Below are the code and all the weights of a small trained network. Each question names an input and a class and asks about switching units off, where a switched-off unit gives its printed mean instead of its output.

import numpy as np


def w(rows, s, z=0):
    codes = np.array(rows[::2]) - 128.0
    scale = np.full(codes.shape[1], s)
    scale[-1] = z or s
    return codes * scale


def f(y):
    return np.maximum(y, 0)


def log_softmax(a):
    a = a - a.max(-1, keepdims=True)
    return a - np.log(np.exp(a).sum(-1, keepdims=True))


def net(x, mask):
    res = np.array(x, float).reshape(1, 4) / 4 @ E
    y = f(res @ A[0][:, :-1].T + A[0][:, -1])
    res = res + np.where(mask, y, B[0][:, -1]) @ B[0][:, :-1]
    return log_softmax(res[-1] @ U[:, :-1].T + U[:, -1])


A, B = {}, {}
E = w([
[124,75,120,145,243,83,197,145,90,98,150],'x0',
[194,102,64,125,103,197,119,159,84,134,168],'x1',
[30,70,144,187,115,183,83,111,89,113,149],'x2',
[70,202,11,126,129,84,119,59,98,129,116],'x3',
],0.013)
A[0] = w([
[147,161,174,149,79,126,26,143,178,145,87,31],'n0',
[203,129,90,108,107,143,187,136,201,174,116,8],'n1',
[119,178,111,116,14,111,90,126,179,191,171,103],'n2',
[202,66,44,146,40,150,150,170,52,155,209,181],'n3',
[153,139,140,130,77,157,52,109,83,105,69,42],'n4',
[114,97,151,149,210,57,239,172,81,122,215,89],'n5',
[60,147,130,146,156,203,88,168,145,92,129,38],'n6',
[80,142,221,139,101,73,156,105,164,119,69,93],'n7',
[191,141,120,44,181,83,137,150,175,189,120,99],'n8',
[118,105,186,155,97,128,140,172,177,98,107,44],'n9',
[124,154,2,177,170,78,88,71,78,154,167,61],'n10',
[134,115,120,115,51,163,78,155,162,179,102,3],'n11',
[131,131,131,87,48,149,70,135,186,168,140,20],'n12',
[119,68,125,154,94,179,127,78,104,131,175,40],'n13',
[112,63,227,110,148,159,137,155,230,95,194,168],'n14',
[196,90,182,197,114,210,123,247,185,90,107,74],'n15',
[179,125,70,130,98,190,155,160,76,123,193,38],'n16',
[232,191,100,91,126,86,180,168,166,219,105,66],'n17',
[199,137,96,70,137,85,180,120,165,169,166,29],'n18',
[74,68,135,216,102,163,77,104,117,143,188,28],'n19',
[188,133,48,127,125,237,131,146,103,195,142,51],'n20',
[147,171,188,133,131,55,164,87,153,179,88,70],'n21',
[66,147,209,183,112,60,140,78,187,102,61,127],'n22',
[3,36,147,196,107,167,65,109,81,149,170,67],'n23',
[75,101,138,124,126,156,170,109,91,85,179,71],'n24',
[113,81,137,135,198,128,180,148,137,136,77,106],'n25',
[104,164,172,132,87,131,109,96,226,150,117,246],'n26',
[55,216,61,142,67,91,102,94,84,128,68,101],'n27',
[179,94,180,124,96,148,119,185,147,186,119,71],'n28',
],0.0081,0.0034)
B[0] = w([
[128,54,66,171,216,92,77,195,106,51,113,204],'n0',
[149,187,179,174,42,127,142,132,100,89,55,170],'n1',
[160,92,120,200,180,125,88,190,107,99,196,219],'n2',
[23,137,161,74,182,107,145,172,64,234,116,240],'n3',
[141,105,102,156,168,100,60,163,147,98,148,181],'n4',
[123,70,46,165,139,65,61,199,48,59,146,227],'n5',
[191,179,177,153,87,165,116,110,76,113,100,170],'n6',
[86,164,130,48,204,144,62,78,49,197,74,204],'n7',
[134,124,142,164,41,202,189,141,120,76,98,188],'n8',
[139,209,115,71,126,123,132,78,159,108,125,179],'n9',
[151,141,61,63,127,193,87,86,201,84,221,209],'n10',
[156,56,124,133,171,120,93,165,71,98,143,194],'n11',
[179,46,61,162,143,67,71,193,78,104,176,200],'n12',
[181,140,130,139,101,127,88,153,100,117,85,180],'n13',
[110,210,61,96,167,203,155,49,182,118,205,240],'n14',
[147,189,66,61,164,142,138,53,209,116,175,246],'n15',
[73,174,172,55,194,98,140,165,73,186,90,196],'n16',
[159,186,181,171,44,184,172,143,106,86,96,205],'n17',
[193,140,160,167,94,183,214,125,88,87,97,175],'n18',
[173,195,180,190,60,178,149,103,108,91,56,211],'n19',
[41,153,218,36,170,102,117,109,86,205,60,205],'n20',
[60,159,154,105,79,159,139,135,91,142,68,180],'n21',
[76,219,203,80,171,118,116,193,62,207,83,223],'n22',
[152,148,175,192,2,180,165,125,85,120,100,253],'n23',
[202,125,126,154,121,173,127,147,106,65,75,165],'n24',
[117,70,69,161,191,134,111,185,105,122,140,180],'n25',
[111,43,103,163,170,123,138,218,125,149,158,219],'n26',
[134,174,72,50,132,191,137,79,180,114,177,228],'n27',
[110,196,104,113,136,173,101,67,169,114,192,201],'n28',
],0.0074,0.014)
U = w([
[179,188,215,204,2,164,134,109,105,98,53,28],'0',
[36,176,218,73,179,105,117,131,82,237,63,113],'1',
[147,185,90,81,139,176,122,40,215,108,208,3],'2',
[155,60,106,213,186,82,108,209,97,75,170,77],'3',
[81,156,138,151,123,174,148,147,139,171,128,198],'4',
],0.0094,0.0042)

Each question gives the input, the list of numbers given to net, and the class t.
The units are the neurons (one row each of A and B). Each row of codes is followed by its name. A weight is (code - 128) times the scale printed after its matrix; where a second scale follows, it is the last column's (A, B and U).
mask holds one flag per neuron, in row order. A switched-off neuron (its flag False) gives its mean, the last column of its row in B, instead of its output. The means were averaged over made-up inputs and are rounded, as every weight is.
A unit's drop is (log p(t) with every unit on - log p(t) with that unit switched off) / (log p(t) with every unit on - log p(t) with every unit switched off).
The circuit of an input: a set's keep is (log p(t) with only the set's units on - log p(t) with every unit switched off) / (log p(t) with every unit on - log p(t) with every unit switched off). Starting from the 12 units with the biggest drops (on a tie, the unit counted first), units are removed one at a time, each time the one whose removal leaves the highest keep (on an exact tie, the one counted first), for as long as the keep stays at least 0.8.
circuit, biggest first: the units of the circuit, biggest drop first
k most important neurons: the k neurons with the biggest drops, biggest first
drop when u is switched off: that unit's drop, to one decimal
input [-6,-3,-6,4], class 0: 3 most important neurons : n17, n5, n21
input [8,-1,7,-8], class 2: circuit, biggest first : n14
input [-4,-4,-7,-8], class 2: 4 most important neurons : n15, n14, n28, n23
input [-6,-4,-3,6], class 2: 4 most important neurons : n27, n5, n10, n3
input [-6,7,2,0], class 1: 3 most important neurons : n20, n3, n16
input [5,-8,8,2], class 0: 3 most important neurons : n23, n3, n19
input [-6,-1,5,-1], class 3: circuit, biggest first : n0, n12
input [6,6,8,-7], class 0: 2 most important neurons : n23, n19
input [1,-3,-1,4], class 2: 3 most important neurons : n3, n20, n10
input [6,-5,-2,0], class 3: 3 most important neurons : n5, n3, n20
input [-2,6,-4,-6], class 1: 4 most important neurons : n3, n20, n16, n10
input [0,-7,1,-8], class 2: 4 most important neurons : n14, n15, n3, n20
input [-7,-3,3,-6], class 3: drop when n19 is switched off : 0.0
input [7,8,8,0], class 0: circuit, biggest first : n23
input [4,2,8,-6], class 0: drop when n23 is switched off : 0.3
input [-8,-7,-7,-2], class 3: drop when n20 is switched off : 0.1
